Each row is followed by roughly how far along a hidden order it lies, from 0 to 9. A new part has a new order.
[ 10  -3  -3  -4  -3   4  -3   7   1  12  23   5  11  15 -16  -2  -1   7
   3  12   8   6   5   1  -2  -3 -18  13]
1
[  5  -2  -2  -2  -1   1   1   8  -2   2   8   3   7   8  -8  -2  -2   6
   3   9  10  -1   3   3  -2   0 -10  13]
0
[  9   4   1 -22  -5  14  -7  -6  14  24   8   3  -4  47   6   0   6 -13
 -10  -2  18  29 -14  -9   5   0 -38  -2]
4
[  2   0  -1  -5   0   2   2  18  -1   4  16   1  14   7 -14   0  -2   7
   4   9   2  -1   4   2  -2  -1  -6   9]
1
[ 42  -3  14  63 -37  -2 -50 -11   9  -4   0   0 -14 -50   7 -26  -7 -17
 -15   9  19   2 -10   4  12  14 -13   9]
9
[  5  -2  -2  -8   3   4  -5  18  -2   2  16   4   8 -11 -11  -3  -2  11
   7  10   7  -3   4   2  -1   0  -5  13]
1
[ 13  -2   3  23 -11  -4  16   1  10  -6  22  -5   3 -27  42  16 -10   3
  13   6  -1  14 -13   1  14   1  11   2]
6
[ 12  -3  -3 -10  -1   6  -6  21   2  13  23   6  13   5 -17  -3   0   8
   6  12  11   6   5   0  -1  -3 -16  16]
0
[  1   0  -2 -22   1  15   2 -22   2  -1  -1   3  -1  47  18  -6  -1   5
  -2   3  15   7 -13   5   4  14 -33  19]
5
[ -1   1   0  -4   2   3  -4  21  -1  -2  11   3   2 -15   0  -3  -2   8
   7   6   8  -4   3   0  -1  -1   4   2]
2
[  0  -2  -8 -10   3   0  -6  13   2   1   8   1   9   5 -16  -1  -1  -2
  -2  -1   2  -1   8  -3  -1  -3 -12   5]
2
[  6   4   2 -15  -7   6 -10   5  15  29  12   2  -4  30  -5   2   6 -21
 -11  -1  11  31  -8 -14   4  -7 -27 -13]
2
[ 17   1   6  24 -17  -2 -22  -3  10   7   0  -1  -9 -13   3  -7   0 -17
  -9   0  11  10  -5  -7   6   2  -8  -6]
4
[  7  -4  -3  -5  -1   4  -2  12  -1   3  19   4  11  11 -13  -4  -2   9
   5  10   7   0   3   3  -2   0 -13  16]
0
[  7  -6  -8  -6   5   2   1  13  -4  -5  10   3  13   1 -15  -4  -3  12
   3   5   3 -10   7   5  -1   3  -8  18]
1
[ -3   1  -1  -8   7   5  -6  30  -4 -11  17   5   3 -29   4  -4  -5  18
  12   9   8 -19   4   5  -1   1   9   7]
3
[ 22  -3   3  23 -14  -1  15  11  14   5  30  -3   8 -25  29  16 -10   3
  15  11   5  23 -13  -2  14  -2   0   6]
6
[ -3   3   1  -9  -2   2  -6  18  -2  -4  12  -1  15   6 -12   2  -1   7
   5  11  -3  -4   4   4  -6   0   2   5]
2
[  8   5   3  -6  -9   0  -8  12  13  27   9   0  -4  12  -6   6   7 -22
  -9  -3   6  29  -3 -16   2 -11 -14 -18]
0
[ -6   9   2 -12   6   6 -15  63   2  -1  32   9  -2 -50  12  -1  -3  15
  16  11  18 -10   3  -5  -2  -7  15 -10]
6
[  7   0  -2  -8   0   5  -6  21   2  12  21   5   9  -8 -14  -1  -1   5
   6  10  10   6   3  -2  -1  -4 -11   8]
1
[-11  13   3  -9   7   4 -21  63   4  -7  26   8 -12 -63  23   1  -3  11
  17   6  18 -19   2  -6  -2  -9  26 -23]
8
[ 15  -4   2  13 -10   0  11   8   6   0  24  -1   9 -19  22  11 -10   9
  13   9   2  12  -8   2  11   1   0  12]
5
[ 15  -2   4  20 -15   1 -20   4   5   8   8   2   0 -12  -7  -9  -3  -5
  -4   7  13   6  -2   0   2   3 -16   7]
3
[  4  -5  -3  -4   2   6   0  13  -5  -3  15   4  12  -6 -12  -7  -4  18
   7  12   7  -7   6   7  -2   3  -8  23]
0
[  9  -1   1  11  -7  -2   7   4  10   5  17  -2   3 -12  20   9  -4  -1
   7   2   3  17  -8  -3   9  -3   0  -2]
3
[ 20  -6   0  15 -10   2  12  15   9   2  35   0  15 -20  19  10 -12  12
  17  17   6  14  -7   4  12   1  -4  20]
5
[ 28  -2   8  34 -23   1 -30   2   8   7   8   1  -6 -26   1 -16  -4  -9
  -9   7  17   4  -4   1   7   7 -17   7]
6
